Below are the code and all the weights of a small trained network. Each question names an input and a target symbol and asks about switching units off, where a switched-off unit gives its printed mean instead of its output.

import numpy as np


def w(rows, s, z=0):
    codes = np.array(rows[::2]) - 128.0
    scale = np.full(codes.shape[1], s)
    scale[-1] = z or s
    return codes * scale


def norm(h):
    return h / np.sqrt((h * h).mean(-1, keepdims=True) + 1e-5)


def f(y):
    return y / 2 * (1 + np.tanh(0.7978845608 * (y + 0.044715 * y**3)))


def softmax(a):
    e = np.exp(a - a.max(-1, keepdims=True))
    return e / e.sum(-1, keepdims=True)


def log_softmax(a):
    a = a - a.max(-1, keepdims=True)
    return a - np.log(np.exp(a).sum(-1, keepdims=True))


def net(x, mask):
    ids = ['αβδεζηθλμξπστφψω'.index(c) for c in x.split()]
    T = len(ids)
    res = E[ids] + P[:T]
    u = 0
    for l in range(2):
        r = norm(res)
        for j in range(2):
            rows = slice(3 * j, 3 * j + 3)
            q, k, v = (r @ M[l][rows].T for M in (Q, K, V))
            z = softmax(np.where(np.tri(T) > 0, q @ k.T / 3**0.5, -1e9)) @ v
            o = O[l][rows]
            res = res + np.where(mask[u + j], z, o[:, -1]) @ o[:, :-1]
        u += 2
        y = f(norm(res) @ A[l][:, :-1].T + A[l][:, -1])
        res = res + np.where(mask[u : u + 8], y, B[l][:, -1]) @ B[l][:, :-1]
        u += 8
    return log_softmax(norm(res)[-1] @ U[:, :-1].T + U[:, -1])


Q, K, V, O, A, B = {}, {}, {}, {}, {}, {}
E = w([
[73,120,168],'α',
[94,77,156],'β',
[123,119,173],'δ',
[194,115,27],'ε',
[226,71,73],'ζ',
[189,215,79],'η',
[153,66,98],'θ',
[98,239,168],'λ',
[92,176,166],'μ',
[248,189,85],'ξ',
[185,173,147],'π',
[57,70,74],'σ',
[166,98,27],'τ',
[73,123,100],'φ',
[149,130,131],'ψ',
[89,164,228],'ω',
],0.018)
P = w([
[20,30,125],'0',
[89,202,95],'1',
[116,185,164],'2',
[102,166,49],'3',
[2,202,112],'4',
[153,120,88],'5',
[71,128,178],'6',
[106,138,44],'7',
[108,207,195],'8',
[169,130,95],'9',
[166,206,177],'10',
[145,147,40],'11',
[18,186,115],'12',
[116,55,81],'13',
],0.0084)
Q[0] = w([
[2,159,188],'0.h0',
[51,198,67],'0.h0',
[87,207,71],'0.h0',
[190,175,137],'0.h1',
[18,89,149],'0.h1',
[209,126,110],'0.h1',
],0.0085)
K[0] = w([
[229,99,188],'0.h0',
[42,119,183],'0.h0',
[76,62,134],'0.h0',
[81,52,168],'0.h1',
[231,137,47],'0.h1',
[159,95,1],'0.h1',
],0.0081)
V[0] = w([
[137,211,80],'0.h0',
[199,96,114],'0.h0',
[2,194,29],'0.h0',
[63,30,137],'0.h1',
[142,64,160],'0.h1',
[216,169,208],'0.h1',
],0.0085)
O[0] = w([
[82,210,2,132],'0.h0',
[112,141,47,48],'0.h0',
[17,126,116,254],'0.h0',
[190,90,78,131],'0.h1',
[29,98,80,88],'0.h1',
[193,44,224,83],'0.h1',
],0.0054,0.0039)
A[0] = w([
[170,127,43,71],'0.n0',
[124,186,87,164],'0.n1',
[138,207,174,171],'0.n2',
[84,113,88,186],'0.n3',
[4,167,245,166],'0.n4',
[96,181,120,254],'0.n5',
[98,140,80,87],'0.n6',
[77,122,140,149],'0.n7',
],0.015,0.0025)
B[0] = w([
[88,153,46,160],'0.n0',
[213,84,148,170],'0.n1',
[107,70,46,182],'0.n2',
[242,163,176,160],'0.n3',
[217,100,80,247],'0.n4',
[254,89,137,182],'0.n5',
[111,104,222,149],'0.n6',
[125,212,53,156],'0.n7',
],0.0073,0.014)
Q[1] = w([
[173,85,137],'1.h0',
[177,218,125],'1.h0',
[212,43,121],'1.h0',
[26,2,75],'1.h1',
[82,101,233],'1.h1',
[216,32,16],'1.h1',
],0.0088)
K[1] = w([
[138,149,143],'1.h0',
[201,182,247],'1.h0',
[74,67,185],'1.h0',
[217,135,174],'1.h1',
[159,149,81],'1.h1',
[49,29,168],'1.h1',
],0.012)
V[1] = w([
[152,113,151],'1.h0',
[84,117,6],'1.h0',
[130,155,203],'1.h0',
[108,141,166],'1.h1',
[180,137,145],'1.h1',
[109,216,114],'1.h1',
],0.015)
O[1] = w([
[67,66,109,157],'1.h0',
[144,254,113,183],'1.h0',
[146,73,106,37],'1.h0',
[34,143,126,55],'1.h1',
[221,67,197,145],'1.h1',
[199,61,44,2],'1.h1',
],0.0096,0.0094)
A[1] = w([
[8,134,142,34],'1.n0',
[119,107,170,151],'1.n1',
[182,188,206,107],'1.n2',
[17,216,90,207],'1.n3',
[83,86,168,7],'1.n4',
[111,153,132,179],'1.n5',
[117,143,158,33],'1.n6',
[112,102,208,95],'1.n7',
],0.013,0.002)
B[1] = w([
[122,141,79,126],'1.n0',
[167,20,82,129],'1.n1',
[172,172,192,254],'1.n2',
[181,23,109,186],'1.n3',
[33,53,210,127],'1.n4',
[25,70,208,144],'1.n5',
[160,254,234,124],'1.n6',
[118,251,143,137],'1.n7',
],0.0047,0.0085)
U = w([
[160,124,183,70],'α',
[108,125,171,200],'β',
[83,155,212,222],'δ',
[123,123,52,77],'ε',
[134,109,157,113],'ζ',
[186,73,91,8],'η',
[98,132,74,97],'θ',
[159,108,141,185],'λ',
[165,98,143,76],'μ',
[123,89,44,161],'ξ',
[162,6,179,182],'π',
[80,165,3,167],'σ',
[104,115,136,184],'τ',
[133,131,86,205],'φ',
[94,177,160,5],'ψ',
[129,94,144,137],'ω',
],0.013,0.0033)

Each question gives the input, a string of symbols that net reads in full, and the target symbol t.
The units are the heads (3 rows each of Q, K, V and O) and the neurons (one row each of A and B). Each row of codes is followed by its name. A weight is (code - 128) times the scale printed after its matrix; where a second scale follows, it is the last column's (O, A, B and U).
mask holds one flag per unit, layer by layer, with each layer's heads first. A switched-off unit (its flag False) gives its mean, the last column of its rows in O or B, instead of its output. The means were averaged over made-up inputs and are rounded, as every weight is.
A unit's drop is (log p(t) with every unit on - log p(t) with that unit switched off) / (log p(t) with every unit on - log p(t) with every unit switched off).
The circuit of an input: a set's keep is (log p(t) with only the set's units on - log p(t) with every unit switched off) / (log p(t) with every unit on - log p(t) with every unit switched off). Starting from the 12 units with the biggest drops (on a tie, the unit counted first), units are removed one at a time, each time the one whose removal leaves the highest keep (on an exact tie, the one counted first), for as long as the keep stays at least 0.8.
units of the circuit, in order: the units of the circuit, biggest drop first
unit that matters most: the unit with the biggest drop
top k neurons: the k neurons with the biggest drops, biggest first
drop of u: that unit's drop, to one decimal
input δ δ π ε π ψ π, target δ: unit that matters most	0.h0
input π π ε, target π: units of the circuit, in order	1.h0; 0.h1; 0.n4
input π ψ π ψ δ β ψ σ τ, target π: top 2 neurons	0.n7; 0.n3
input δ β δ η θ π τ, target δ: units of the circuit, in order	0.h0; 1.h1; 0.n4; 0.n5
input σ ψ α μ η ζ ψ ζ σ λ σ π ψ η, target σ: units of the circuit, in order	1.h1; 0.h1; 0.n4
input π σ π α μ ξ φ, target π: units of the circuit, in order	1.h0; 0.h0; 0.h1
input π β σ α π η ξ π π λ σ, target π: units of the circuit, in order	1.h0; 0.h0; 0.h1
input π π σ δ η ζ μ, target π: units of the circuit, in order	1.h0; 0.h1
input π π π ζ ξ, target π: units of the circuit, in order	1.h0; 0.h1; 0.n7
input π ψ δ ω π λ ψ α σ σ ε φ π, target π: units of the circuit, in order	1.h0; 0.h1
input σ ξ ζ μ δ σ ψ φ δ ξ, target σ: top 3 neurons	0.n4; 0.n0; 0.n5
input π ω ζ ξ α σ λ φ π β ω, target π: top 3 neurons	0.n7; 0.n2; 1.n1
input π μ δ σ η σ φ β η, target π: top 2 neurons	0.n3; 0.n7
input π ω π λ φ ψ π μ π α φ, target π: units of the circuit, in order	1.h0
input π λ π π φ μ ψ ξ α, target π: units of the circuit, in order	1.h0; 0.h1
input π σ ε φ ψ φ α, target π: top 2 neurons	0.n4; 0.n3
input π σ α σ π β δ, target π: drop of 0.h0	0.9
input σ π α η μ ε φ λ μ μ ζ, target σ: drop of 0.n5	0.1
input δ δ φ λ δ σ δ σ α β θ, target δ: drop of 1.h1	0.2
input π π ψ σ β σ δ, target π: drop of 1.n7	-0.1
input π ζ ζ φ η π π δ ψ, target π: top neuron	0.n4
